Here is a tiny trained network, its code and every weight. The questions are about switching its units off for an input and a class, where a switched-off unit gives its printed mean instead of its output.

import numpy as np


def w(rows, s, z=0):
    codes = np.array(rows[::2]) - 128.0
    scale = np.full(codes.shape[1], s)
    scale[-1] = z or s
    return codes * scale


def norm(h):
    return h / np.sqrt((h * h).mean(-1, keepdims=True) + 1e-5)


def f(y):
    return np.maximum(y, 0)


def log_softmax(a):
    a = a - a.max(-1, keepdims=True)
    return a - np.log(np.exp(a).sum(-1, keepdims=True))


def net(x, mask):
    res = np.array(x, float).reshape(1, 5) / 4 @ E
    u = 0
    for l in range(3):
        y = f(norm(res) @ A[l][:, :-1].T + A[l][:, -1])
        res = res + np.where(mask[u : u + 11], y, B[l][:, -1]) @ B[l][:, :-1]
        u += 11
    return log_softmax(norm(res)[-1] @ U[:, :-1].T + U[:, -1])


A, B = {}, {}
E = w([
[236,115,86,92,142,157],'x0',
[146,129,111,163,2,146],'x1',
[133,52,123,172,143,4],'x2',
[130,129,132,131,129,127],'x3',
[127,128,128,126,128,128],'x4',
],0.009)
A[0] = w([
[135,88,135,112,199,86,114],'0.n0',
[110,159,135,144,142,152,35],'0.n1',
[110,154,143,119,250,172,231],'0.n2',
[117,95,119,125,230,80,128],'0.n3',
[137,65,103,135,99,60,2],'0.n4',
[126,133,137,139,109,140,119],'0.n5',
[124,115,152,151,136,161,100],'0.n6',
[93,131,103,76,165,141,145],'0.n7',
[248,113,103,104,145,136,183],'0.n8',
[114,143,140,122,99,119,67],'0.n9',
[114,150,121,104,80,174,110],'0.n10',
],0.015,0.0029)
B[0] = w([
[80,208,34,127,141,45,203],'0.n0',
[118,113,90,194,78,110,148],'0.n1',
[189,130,179,125,53,41,245],'0.n2',
[72,89,150,133,214,253,227],'0.n3',
[190,159,210,120,92,87,186],'0.n4',
[107,124,98,108,106,119,145],'0.n5',
[118,118,101,139,105,103,138],'0.n6',
[145,118,153,137,96,102,176],'0.n7',
[247,131,47,54,180,175,221],'0.n8',
[112,192,86,118,81,122,143],'0.n9',
[67,98,103,142,168,172,187],'0.n10',
],0.016,0.012)
A[1] = w([
[176,112,112,122,51,85,105],'1.n0',
[129,98,27,108,180,152,105],'1.n1',
[76,148,161,95,114,176,81],'1.n2',
[139,126,174,81,149,121,86],'1.n3',
[137,125,169,111,151,122,78],'1.n4',
[169,128,227,137,53,73,25],'1.n5',
[57,123,163,170,51,110,252],'1.n6',
[67,143,203,183,110,60,126],'1.n7',
[76,105,123,131,137,112,59],'1.n8',
[2,135,169,194,137,146,99],'1.n9',
[242,79,130,139,84,78,31],'1.n10',
],0.014,0.0021)
B[1] = w([
[155,151,160,106,117,115,216],'1.n0',
[8,92,166,181,86,134,227],'1.n1',
[157,138,118,138,151,102,163],'1.n2',
[117,114,89,128,79,76,163],'1.n3',
[125,120,84,108,91,98,152],'1.n4',
[98,61,103,141,106,201,250],'1.n5',
[122,42,26,141,161,130,247],'1.n6',
[70,134,168,132,74,254,255],'1.n7',
[160,165,121,103,131,125,162],'1.n8',
[153,195,194,79,169,50,246],'1.n9',
[101,200,191,132,105,62,253],'1.n10',
],0.021,0.0092)
A[2] = w([
[124,137,107,108,166,165,5],'2.n0',
[77,109,128,121,180,139,131],'2.n1',
[168,193,227,67,110,113,92],'2.n2',
[137,36,111,177,88,254,66],'2.n3',
[127,116,140,116,141,109,47],'2.n4',
[114,128,116,97,120,98,38],'2.n5',
[252,129,162,147,58,25,29],'2.n6',
[150,89,216,164,105,136,28],'2.n7',
[133,104,43,190,221,100,25],'2.n8',
[129,109,97,150,166,92,46],'2.n9',
[159,89,57,124,83,102,150],'2.n10',
],0.016,0.0012)
B[2] = w([
[61,104,126,168,103,70,152],'2.n0',
[242,134,61,105,104,128,192],'2.n1',
[187,158,174,139,197,93,236],'2.n2',
[142,37,221,111,97,167,246],'2.n3',
[140,149,121,137,107,165,139],'2.n4',
[138,115,114,164,150,162,156],'2.n5',
[103,206,176,95,225,126,209],'2.n6',
[160,62,1,100,192,163,163],'2.n7',
[72,155,44,184,80,89,182],'2.n8',
[119,156,87,148,86,150,154],'2.n9',
[112,134,196,141,130,142,154],'2.n10',
],0.023,0.013)
U = w([
[121,58,168,119,77,176,216],'0',
[162,209,178,105,193,90,152],'1',
[102,169,8,166,93,85,9],'2',
],0.015,0.0014)

Each question gives the input, the list of numbers given to net, and the class t.
The units are the neurons (one row each of A and B). Each row of codes is followed by its name. A weight is (code - 128) times the scale printed after its matrix; where a second scale follows, it is the last column's (A, B and U).
mask holds one flag per neuron, layer by layer. A switched-off neuron (its flag False) gives its mean, the last column of its row in B, instead of its output. The means were averaged over made-up inputs and are rounded, as every weight is.
A unit's drop is (log p(t) with every unit on - log p(t) with that unit switched off) / (log p(t) with every unit on - log p(t) with every unit switched off).
most important unit: the unit with the biggest drop
top k neurons: the k neurons with the biggest drops, biggest first
top k neurons in layer l: the k neurons of layer l with the biggest drops, biggest first
drop when u is switched off: that unit's drop, to one decimal
input [-8,8,0,6,2], class 2: top 3 neurons -> [0.n2 1.n6 0.n4]
input [0,6,-3,6,5], class 2: most important unit -> 0.n8
input [0,-8,-4,1,-3], class 0: top 4 neurons -> [0.n2 0.n8 1.n5 0.n3]
input [2,-7,2,0,2], class 2: top 2 neurons -> [0.n3 1.n7]
input [-7,-3,0,-6,-4], class 0: top 2 neurons in layer 1 -> [1.n7 1.n6]
input [6,0,7,3,7], class 2: top 4 neurons in layer 0 -> [0.n0 0.n2 0.n3 0.n7]
input [-7,2,-8,3,4], class 2: top 3 neurons -> [1.n6 0.n10 1.n9]
input [7,1,-3,6,7], class 0: top 4 neurons in layer 0 -> [0.n2 0.n4 0.n10 0.n0]
input [-2,-4,-4,-5,-8], class 0: top 2 neurons -> [0.n8 1.n5]
input [7,-3,3,4,-7], class 2: top 2 neurons -> [1.n7 0.n3]
input [-8,3,-6,5,5], class 2: top 2 neurons -> [1.n6 0.n2]
input [0,-6,-8,3,-5], class 0: top 2 neurons in layer 1 -> [1.n5 1.n9]
input [4,-7,5,-5,1], class 2: top 2 neurons -> [0.n3 0.n0]
input [-7,4,-6,-2,-2], class 2: most important unit -> 1.n6
input [0,-3,0,-7,-6], class 0: top 2 neurons -> [0.n2 0.n8]
input [0,1,6,6,-4], class 0: top 2 neurons -> [0.n4 0.n8]
input [-6,-6,-3,-5,3], class 0: drop when 0.n2 is switched off -> 3.0
input [2,-7,4,-2,1], class 2: drop when 1.n9 is switched off -> 0.0
input [2,-8,6,-5,-1], class 2: drop when 0.n3 is switched off -> 0.8
input [1,8,1,-2,3], class 1: most important unit -> 0.n3
